[[116 111 120 139 106 121 117 120 151 148]
 [143 149 136 113 152 136 142 137 102 105]
 [116 111 121 138 107 122 118 121 150 147]
 [114 108 120 141 105 121 116 121 153 149]]
->
[[151 148 116 111 120 139 106 121 117 120]
 [102 105 143 149 136 113 152 136 142 137]
 [150 147 116 111 121 138 107 122 118 121]
 [153 149 114 108 120 141 105 121 116 121]]

[[139 115 135 130 147 122 144 136 115]
 [115 147 112 121 103 136 105 114 137]
 [134 106 126 119 147 134 131 146 110]
 [145 114 135 142 152 126 152 132 119]
 [118 114 117 107 107 133 121 127 122]]
->
[[136 115 139 115 135 130 147 122 144]
 [114 137 115 147 112 121 103 136 105]
 [146 110 134 106 126 119 147 134 131]
 [132 119 145 114 135 142 152 126 152]
 [127 122 118 114 117 107 107 133 121]]

[[115 142 128 133 135 125 138 121]
 [114 127 117 103 129 132 137 110]]
->
[[138 121 115 142 128 133 135 125]
 [137 110 114 127 117 103 129 132]]

[[142 122 128]
 [128 119 131]
 [138 131 137]
 [116 153 129]
 [153 129 142]
 [129 142 122]
 [131 138 131]
 [119 131 138]
 [122 128 119]]
->
[[122 128 142]
 [119 131 128]
 [131 137 138]
 [153 129 116]
 [129 142 153]
 [142 122 129]
 [138 131 131]
 [131 138 119]
 [128 119 122]]

[[131 120 130 127 132 125 129 128 135 131 129 146 128 134 120]
 [129 134 129 128 120 129 129 128 126 131 131 129 121 111 140]
 [129 136 130 133 130 136 130 131 137 125 123 153 133 129 130]
 [125 135 126 130 123 132 127 129 128 122 123 130 130 116 144]
 [133 136 133 130 136 132 131 130 130 135 131 136 129 142 128]]
->
[[134 120 131 120 130 127 132 125 129 128 135 131 129 146 128]
 [111 140 129 134 129 128 120 129 129 128 126 131 131 129 121]
 [129 130 129 136 130 133 130 136 130 131 137 125 123 153 133]
 [116 144 125 135 126 130 123 132 127 129 128 122 123 130 130]
 [142 128 133 136 133 130 136 132 131 130 130 135 131 136 129]]

[[119 121 132 151 131 143 130 125 128 116 128]
 [131 131 119 120 119 108 122 127 122 129 123]
 [141 135 122 140 122 131 123 131 126 145 127]]
->
[[116 128 119 121 132 151 131 143 130 125 128]
 [129 123 131 131 119 120 119 108 122 127 122]
 [145 127 141 135 122 140 122 131 123 131 126]]
---
[[122 114 112 116 105]
 [127 126 116 122 112]
 [123 119 122 118 144]]
->
[[126 116]
 [119 122]]

[[130 130 129]
 [142 140 114]
 [150 108 121]]
->
[[140 114]
 [108 121]]

[[104 128 111]
 [129 128 122]
 [105 122 114]
 [105 123 113]
 [113 115 112]]
->
[[128 122]
 [122 114]]

[[128 129 153]
 [136 121 104]
 [124 129 138]]
->
[[121 104]
 [129 138]]

[[136 123 128 118 132]
 [142 116 148 118 124]
 [134 124 143 126 106]]
->
[[116 148]
 [124 143]]

[[111 127 129 144]
 [129 122 129 125]
 [127 144 102 134]
 [120 125 124 130]]
->
[[122 129]
 [144 102]]

[[103 150 138 115]
 [128 132 127 110]
 [ 99 130 134 136]
 [104 148 148 117]
 [105 152 141 116]]
->
[[132 127]
 [130 134]]
---
[[140 112 138 129 144]
 [142 102 151 135 150]]
->
[[129 144 140 112 138]
 [135 150 142 102 151]]

[[129 141 128 132 130 130 129 120 113 129 129 128]
 [128 143 127 126 130 129 130 121 115 128 127 128]
 [124 128 126 134 127 129 137 131 131 128 125 128]
 [125 126 134 129 128 125 130 128 130 124 130 124]
 [132 153 126 125 129 122 130 123 140 126 128 129]
 [128 142 128 128 129 127 131 143 132 126 123 124]]
->
[[129 128 129 141 128 132 130 130 129 120 113 129]
 [127 128 128 143 127 126 130 129 130 121 115 128]
 [125 128 124 128 126 134 127 129 137 131 131 128]
 [130 124 125 126 134 129 128 125 130 128 130 124]
 [128 129 132 153 126 125 129 122 130 123 140 126]
 [123 124 128 142 128 128 129 127 131 143 132 126]]

[[136 127 127 129 122 127 130 124 121 104 155 128 137 128 126 124]
 [130 122 112 130 145 133 123 133 134 127 128 132 137 132 128 118]
 [132 139 132 124 128 129 141 124 131 133 116 130 123 132 122 135]
 [129 130 144 133 134 130 136 127 131 140 127 129 137 121 126 128]
 [155 122 143 127 126 120 125 128 116 124 134 125 121 130 122 128]]
->
[[126 124 136 127 127 129 122 127 130 124 121 104 155 128 137 128]
 [128 118 130 122 112 130 145 133 123 133 134 127 128 132 137 132]
 [122 135 132 139 132 124 128 129 141 124 131 133 116 130 123 132]
 [126 128 129 130 144 133 134 130 136 127 131 140 127 129 137 121]
 [122 128 155 122 143 127 126 120 125 128 116 124 134 125 121 130]]

[[132 134 107]
 [134 137 103]
 [127 147 122]]
->
[[134 107 132]
 [137 103 134]
 [147 122 127]]

[[126 121 138 133 116 130 114 127 140 144 122 114 126 122 125 152]
 [125 122 139 133 116 130 114 127 141 151 130 115 126 122 122 141]]
->
[[125 152 126 121 138 133 116 130 114 127 140 144 122 114 126 122]
 [122 141 125 122 139 133 116 130 114 127 141 151 130 115 126 122]]

[[115 102 134]
 [118 143 132]]
->
[[102 134 115]
 [143 132 118]]

[[125 125 132 125 130 127 138 129]
 [125 125 128 125 128 125 138 120]
 [128 116 140 128 130 127 138 120]
 [128 125 129 128 130 126 128 120]
 [145 114 128 145 130 127 138 120]
 [117 125 129 117 123 128 139 122]
 [125 138 128 125 130 127 138 120]
 [128 128 131 128 130 134 143 145]
 [128 130 154 128 128 119 110 111]]
->
[[138 129 125 125 132 125 130 127]
 [138 120 125 125 128 125 128 125]
 [138 120 128 116 140 128 130 127]
 [128 120 128 125 129 128 130 126]
 [138 120 145 114 128 145 130 127]
 [139 122 117 125 129 117 123 128]
 [138 120 125 138 128 125 130 127]
 [143 145 128 128 131 128 130 134]
 [110 111 128 130 154 128 128 119]]

[[128 132 128 129 135 136]
 [127 127 125 128 126 129]
 [129 136 124 130 125 127]
 [136 135 131 134 130 126]
 [126 132 127 125 152 143]
 [127 126 126 127 126 128]
 [126 128 125 127 127 128]
 [127 128 125 127 126 128]
 [133 134 128 131 129 126]
 [127 124 127 127 126 127]
 [129 131 129 131 122 130]
 [126 126 127 126 128 126]]
->
[[135 136 128 132 128 129]
 [126 129 127 127 125 128]
 [125 127 129 136 124 130]
 [130 126 136 135 131 134]
 [152 143 126 132 127 125]
 [126 128 127 126 126 127]
 [127 128 126 128 125 127]
 [126 128 127 128 125 127]
 [129 126 133 134 128 131]
 [126 127 127 124 127 127]
 [122 130 129 131 129 131]
 [128 126 126 126 127 126]]

[[119 128 145 141 137 133 141 111 118]
 [124 102 126 135 121 124 131 125 128]
 [121 127 146 141 136 132 140 111 119]
 [151 114 134 122 123 115 119 124 133]
 [122 131 143 134 141 133 138 116 118]
 [129 134 142 126 142 132 132 120 123]
 [128 131 149 130 142 131 135 114 121]]
->
[[111 118 119 128 145 141 137 133 141]
 [125 128 124 102 126 135 121 124 131]
 [111 119 121 127 146 141 136 132 140]
 [124 133 151 114 134 122 123 115 119]
 [116 118 122 131 143 134 141 133 138]
 [120 123 129 134 142 126 142 132 132]
 [114 121 128 131 149 130 142 131 135]]
---
[[109 116 135 102 146]
 [128 149 133 137 109]
 [125 149 135 134 118]
 [121 120 114 118 124]]
->
[[116 135]
 [149 133]]

[[150 122 133 123 138]
 [133 127 128 101 125]
 [142 105 149 129 151]]
->
[[122 133]
 [127 128]]

[[135 124 139 123]
 [128 129 111 125]
 [141 120 134 116]
 [103 151 107 147]
 [139 121 119 116]]
->
[[124 139]
 [129 111]]

[[124 150 151 132]
 [127 152 134 146]]
->
[[150 151]
 [152 134]]

[[151 128 131 118]
 [112 120 130 113]
 [130 135 150 115]
 [106 120 132 113]]
->
[[128 131]
 [120 130]]

[[144 104 145]
 [132 126 132]
 [115 140 118]
 [140 113 138]]
->
[[104 145]
 [126 132]]
